Here is a tiny trained network, its code and every weight. The questions are about switching its units off for an input and a class, where a switched-off unit gives its printed mean instead of its output.

import numpy as np


def w(rows, s, z=0):
    codes = np.array(rows[::2]) - 128.0
    scale = np.full(codes.shape[1], s)
    scale[-1] = z or s
    return codes * scale


def f(y):
    return np.maximum(y, 0)


def log_softmax(a):
    a = a - a.max(-1, keepdims=True)
    return a - np.log(np.exp(a).sum(-1, keepdims=True))


def net(x, mask):
    res = np.array(x, float).reshape(1, 3) / 4 @ E
    y = f(res @ A[0][:, :-1].T + A[0][:, -1])
    res = res + np.where(mask, y, B[0][:, -1]) @ B[0][:, :-1]
    return log_softmax(res[-1] @ U[:, :-1].T + U[:, -1])


A, B = {}, {}
E = w([
[125,4,83,157],'x0',
[13,167,71,144],'x1',
[127,134,80,6],'x2',
],0.013)
A[0] = w([
[151,220,160,136,39],'neuron 1',
[154,131,100,76,61],'neuron 2',
[94,163,86,184,100],'neuron 3',
[152,122,139,85,86],'neuron 4',
[121,127,190,211,155],'neuron 5',
[166,230,161,115,48],'neuron 6',
[109,45,67,155,67],'neuron 7',
[193,120,153,103,89],'neuron 8',
[63,135,105,68,68],'neuron 9',
[141,122,140,247,82],'neuron 10',
[151,108,217,161,96],'neuron 11',
[111,62,124,91,8],'neuron 12',
[176,61,110,150,48],'neuron 13',
[188,104,187,103,80],'neuron 14',
[189,89,175,90,2],'neuron 15',
[139,177,178,183,147],'neuron 16',
[166,127,89,47,197],'neuron 17',
[122,101,161,29,223],'neuron 18',
],0.015,0.0074)
B[0] = w([
[153,64,200,10,201],'neuron 1',
[213,85,91,126,175],'neuron 2',
[114,249,87,81,189],'neuron 3',
[121,192,40,89,168],'neuron 4',
[246,167,43,93,219],'neuron 5',
[164,93,234,76,222],'neuron 6',
[130,126,249,30,215],'neuron 7',
[8,232,85,125,196],'neuron 8',
[131,172,74,105,203],'neuron 9',
[211,132,70,84,218],'neuron 10',
[156,169,72,132,196],'neuron 11',
[164,136,134,51,161],'neuron 12',
[133,118,181,59,183],'neuron 13',
[2,224,103,124,206],'neuron 14',
[121,199,125,43,190],'neuron 15',
[206,188,94,139,204],'neuron 16',
[253,159,99,164,248],'neuron 17',
[223,138,89,181,247],'neuron 18',
],0.0092,0.014)
U = w([
[160,94,197,41,108],'0',
[185,120,63,129,29],'1',
[66,186,68,85,184],'2',
[163,136,102,137,240],'3',
[58,50,117,247,1],'4',
[60,57,197,152,1],'5',
[35,76,145,211,1],'6',
[64,60,137,218,1],'7',
],0.015,0.0076)

Each question gives the input, the list of numbers given to net, and the class t.
The units are the neurons (one row each of A and B). Each row of codes is followed by its name. A weight is (code - 128) times the scale printed after its matrix; where a second scale follows, it is the last column's (A, B and U).
mask holds one flag per neuron, in row order. A switched-off neuron (its flag False) gives its mean, the last column of its row in B, instead of its output. The means were averaged over made-up inputs and are rounded, as every weight is.
A unit's drop is (log p(t) with every unit on - log p(t) with that unit switched off) / (log p(t) with every unit on - log p(t) with every unit switched off).
The circuit of an input: a set's keep is (log p(t) with only the set's units on - log p(t) with every unit switched off) / (log p(t) with every unit on - log p(t) with every unit switched off). Starting from the 12 units with the biggest drops (on a tie, the unit counted first), units are removed one at a time, each time the one whose removal leaves the highest keep (on an exact tie, the one counted first), for as long as the keep stays at least 0.8.
units of the circuit, in order: the units of the circuit, biggest drop first
top k neurons: the k neurons with the biggest drops, biggest first
drop of u: that unit's drop, to one decimal
input [-8,6,-5], class 0: units of the circuit, in order => [neuron 1]
input [5,-7,-6], class 2: units of the circuit, in order => [neuron 14; neuron 8]
input [7,-7,-7], class 0: top 4 neurons => [neuron 13; neuron 7; neuron 18; neuron 17]
input [-2,-1,1], class 3: top 2 neurons => [neuron 7; neuron 1]
input [-5,-8,6], class 2: top 3 neurons => [neuron 8; neuron 14; neuron 15]
input [6,-7,0], class 2: top 3 neurons => [neuron 14; neuron 8; neuron 6]
input [-5,1,4], class 0: top 2 neurons => [neuron 6; neuron 1]
input [4,-6,7], class 1: top 3 neurons => [neuron 17; neuron 18; neuron 2]
input [-3,3,-5], class 1: top 2 neurons => [neuron 5; neuron 14]
input [-4,-6,0], class 2: top 2 neurons => [neuron 14; neuron 8]
input [-2,-4,5], class 1: top 2 neurons => [neuron 17; neuron 18]
input [6,-8,-1], class 2: top 2 neurons => [neuron 14; neuron 8]
input [7,6,-7], class 0: top 3 neurons => [neuron 7; neuron 18; neuron 17]
input [7,6,-6], class 0: units of the circuit, in order => [neuron 7]
input [-5,-7,6], class 2: top 4 neurons => [neuron 8; neuron 14; neuron 15; neuron 4]
input [3,-6,4], class 2: top 3 neurons => [neuron 14; neuron 8; neuron 15]
input [8,-6,0], class 0: top 2 neurons => [neuron 7; neuron 13]
input [1,-8,-5], class 2: drop of neuron 14 => 0.2
input [2,-2,1], class 3: drop of neuron 7 => 0.4
input [6,6,5], class 0: drop of neuron 8 => 0.2
input [-3,4,5], class 1: drop of neuron 8 => 0.1
input [-3,2,-6], class 1: units of the circuit, in order => [neuron 5]
